Below is a small trained network, with its code and all its weights. Each question gives an input and a class and asks what happens when units are switched off, that is, made to give their printed mean instead of their output.

import numpy as np


def w(rows, s, z=0):
    codes = np.array(rows[::2]) - 128.0
    scale = np.full(codes.shape[1], s)
    scale[-1] = z or s
    return codes * scale


def f(y):
    return np.maximum(y, 0)


def log_softmax(a):
    a = a - a.max(-1, keepdims=True)
    return a - np.log(np.exp(a).sum(-1, keepdims=True))


def net(x, mask):
    res = np.array(x, float).reshape(1, 8) / 4 @ E
    y = f(res @ A[0][:, :-1].T + A[0][:, -1])
    res = res + np.where(mask, y, B[0][:, -1]) @ B[0][:, :-1]
    return log_softmax(res[-1] @ U[:, :-1].T + U[:, -1])


A, B = {}, {}
E = w([
[71,35,114,72],'x0',
[229,46,119,172],'x1',
[129,127,128,126],'x2',
[128,128,128,125],'x3',
[152,122,255,80],'x4',
[181,154,84,44],'x5',
[128,129,128,127],'x6',
[127,129,127,128],'x7',
],0.0099)
A[0] = w([
[96,124,167,207,68],'neuron 1',
[131,144,173,162,166],'neuron 2',
[97,131,49,153,37],'neuron 3',
[136,165,116,148,120],'neuron 4',
[64,181,147,98,33],'neuron 5',
[111,37,112,90,98],'neuron 6',
[155,168,137,154,64],'neuron 7',
[100,122,62,150,42],'neuron 8',
[176,202,120,174,62],'neuron 9',
[116,134,72,148,51],'neuron 10',
[166,78,129,134,77],'neuron 11',
[114,135,80,143,49],'neuron 12',
[98,91,122,96,64],'neuron 13',
[77,185,91,113,119],'neuron 14',
[95,107,61,174,63],'neuron 15',
[107,149,198,91,110],'neuron 16',
[183,162,92,43,25],'neuron 17',
[76,173,135,112,25],'neuron 18',
[169,190,143,169,44],'neuron 19',
[72,162,173,89,131],'neuron 20',
[87,101,156,187,66],'neuron 21',
[146,92,253,90,44],'neuron 22',
[176,196,146,173,28],'neuron 23',
[155,161,127,58,152],'neuron 24',
[83,103,174,199,70],'neuron 25',
[185,184,147,155,136],'neuron 26',
[63,185,132,118,40],'neuron 27',
[193,72,110,157,23],'neuron 28',
[62,139,167,197,87],'neuron 29',
[49,162,101,123,102],'neuron 30',
[93,66,114,85,40],'neuron 31',
[147,110,129,138,80],'neuron 32',
[154,174,134,155,47],'neuron 33',
[182,89,123,147,31],'neuron 34',
[199,58,110,188,41],'neuron 35',
[152,129,204,93,10],'neuron 36',
[95,121,155,187,70],'neuron 37',
[81,54,117,79,8],'neuron 38',
[137,127,167,112,66],'neuron 39',
],0.013,0.016)
B[0] = w([
[131,115,109,77,179],'neuron 1',
[121,92,110,137,251],'neuron 2',
[152,182,93,143,171],'neuron 3',
[106,110,133,130,174],'neuron 4',
[157,146,167,111,165],'neuron 5',
[76,148,172,132,208],'neuron 6',
[113,141,138,121,141],'neuron 7',
[132,156,122,135,157],'neuron 8',
[87,135,149,98,182],'neuron 9',
[154,180,99,157,147],'neuron 10',
[141,130,157,135,160],'neuron 11',
[147,145,116,153,138],'neuron 12',
[118,141,143,129,141],'neuron 13',
[163,107,164,133,242],'neuron 14',
[132,172,104,128,189],'neuron 15',
[128,165,76,157,218],'neuron 16',
[142,106,63,9,167],'neuron 17',
[182,120,215,101,144],'neuron 18',
[84,157,161,106,157],'neuron 19',
[157,108,159,152,249],'neuron 20',
[141,128,109,66,164],'neuron 21',
[141,198,77,153,219],'neuron 22',
[85,165,164,107,156],'neuron 23',
[123,85,97,137,254],'neuron 24',
[144,125,95,52,185],'neuron 25',
[83,116,142,131,239],'neuron 26',
[167,130,162,104,169],'neuron 27',
[173,144,177,120,158],'neuron 28',
[130,103,98,93,215],'neuron 29',
[155,134,153,146,232],'neuron 30',
[77,168,181,80,149],'neuron 31',
[136,133,138,135,131],'neuron 32',
[108,154,140,126,137],'neuron 33',
[157,129,151,122,143],'neuron 34',
[165,146,179,107,192],'neuron 35',
[163,190,105,141,146],'neuron 36',
[132,114,104,78,159],'neuron 37',
[94,155,169,112,146],'neuron 38',
[142,153,126,144,136],'neuron 39',
],0.015,0.0066)
U = w([
[120,138,135,166,252],'0',
[210,155,218,143,27],'1',
[130,251,63,183,32],'2',
[2,174,185,123,26],'3',
[112,101,128,178,229],'4',
[131,93,75,63,26],'5',
[114,104,128,187,220],'6',
[110,102,131,194,210],'7',
],0.0092,0.014)

Each question gives the input, the list of numbers given to net, and the class t.
The units are the neurons (one row each of A and B). Each row of codes is followed by its name. A weight is (code - 128) times the scale printed after its matrix; where a second scale follows, it is the last column's (A, B and U).
mask holds one flag per neuron, in row order. A switched-off neuron (its flag False) gives its mean, the last column of its row in B, instead of its output. The means were averaged over made-up inputs and are rounded, as every weight is.
A unit's drop is (log p(t) with every unit on - log p(t) with that unit switched off) / (log p(t) with every unit on - log p(t) with every unit switched off).
The circuit of an input: a set's keep is (log p(t) with only the set's units on - log p(t) with every unit switched off) / (log p(t) with every unit on - log p(t) with every unit switched off). Starting from the 12 units with the biggest drops (on a tie, the unit counted first), units are removed one at a time, each time the one whose removal leaves the highest keep (on an exact tie, the one counted first), for as long as the keep stays at least 0.8.
units of the circuit, in order: the units of the circuit, biggest drop first
most important unit: the unit with the biggest drop
k most important neurons: the k neurons with the biggest drops, biggest first
drop when u is switched off: that unit's drop, to one decimal
input [-8,-6,-2,-5,8,7,-2,2], class 2: units of the circuit, in order => neuron 16
input [-3,-5,1,5,0,-7,-5,0], class 5: 2 most important neurons => neuron 29; neuron 25
input [6,-1,3,3,6,5,-3,-3], class 2: units of the circuit, in order => neuron 22; neuron 16
input [7,1,5,3,-3,2,2,7], class 3: units of the circuit, in order => neuron 6; neuron 31
input [6,6,6,-4,-1,-7,1,6], class 5: units of the circuit, in order => neuron 25; neuron 21
input [0,4,1,-2,-8,8,-3,0], class 2: units of the circuit, in order => neuron 3; neuron 10
input [8,6,3,8,-5,-7,-7,-7], class 3: units of the circuit, in order => neuron 6; neuron 31
input [-6,-4,-2,1,-4,3,-6,-5], class 3: units of the circuit, in order => neuron 9; neuron 26
input [0,8,7,1,-4,6,-4,-5], class 1: 2 most important neurons => neuron 35; neuron 28
input [-7,-7,-1,2,-1,3,7,6], class 1: 2 most important neurons => neuron 14; neuron 27
input [-7,-4,1,8,-2,8,0,5], class 5: 2 most important neurons => neuron 17; neuron 24
input [7,8,-6,-5,0,-2,5,7], class 1: units of the circuit, in order => neuron 35; neuron 28
input [3,4,-7,0,-8,8,3,-8], class 2: 3 most important neurons => neuron 3; neuron 10; neuron 15
input [-2,-3,-5,0,-8,-2,-4,-1], class 2: most important unit => neuron 3
input [-2,0,4,-6,7,7,3,-2], class 2: 3 most important neurons => neuron 22; neuron 16; neuron 36
input [-1,-6,6,4,7,2,-1,0], class 2: 2 most important neurons => neuron 16; neuron 22
input [-6,-4,-5,-6,4,8,0,-6], class 5: 2 most important neurons => neuron 17; neuron 24
input [-8,-8,2,-4,3,4,-4,-3], class 1: 2 most important neurons => neuron 20; neuron 14
input [8,-7,-7,6,-5,4,3,-1], class 3: 3 most important neurons => neuron 31; neuron 6; neuron 38
input [-3,8,2,-1,1,1,6,4], class 1: units of the circuit, in order => neuron 35
input [5,7,3,7,1,-4,1,-4], class 1: 2 most important neurons => neuron 35; neuron 28
input [-6,1,7,0,-4,8,3,-4], class 5: drop when neuron 17 is switched off => 0.9
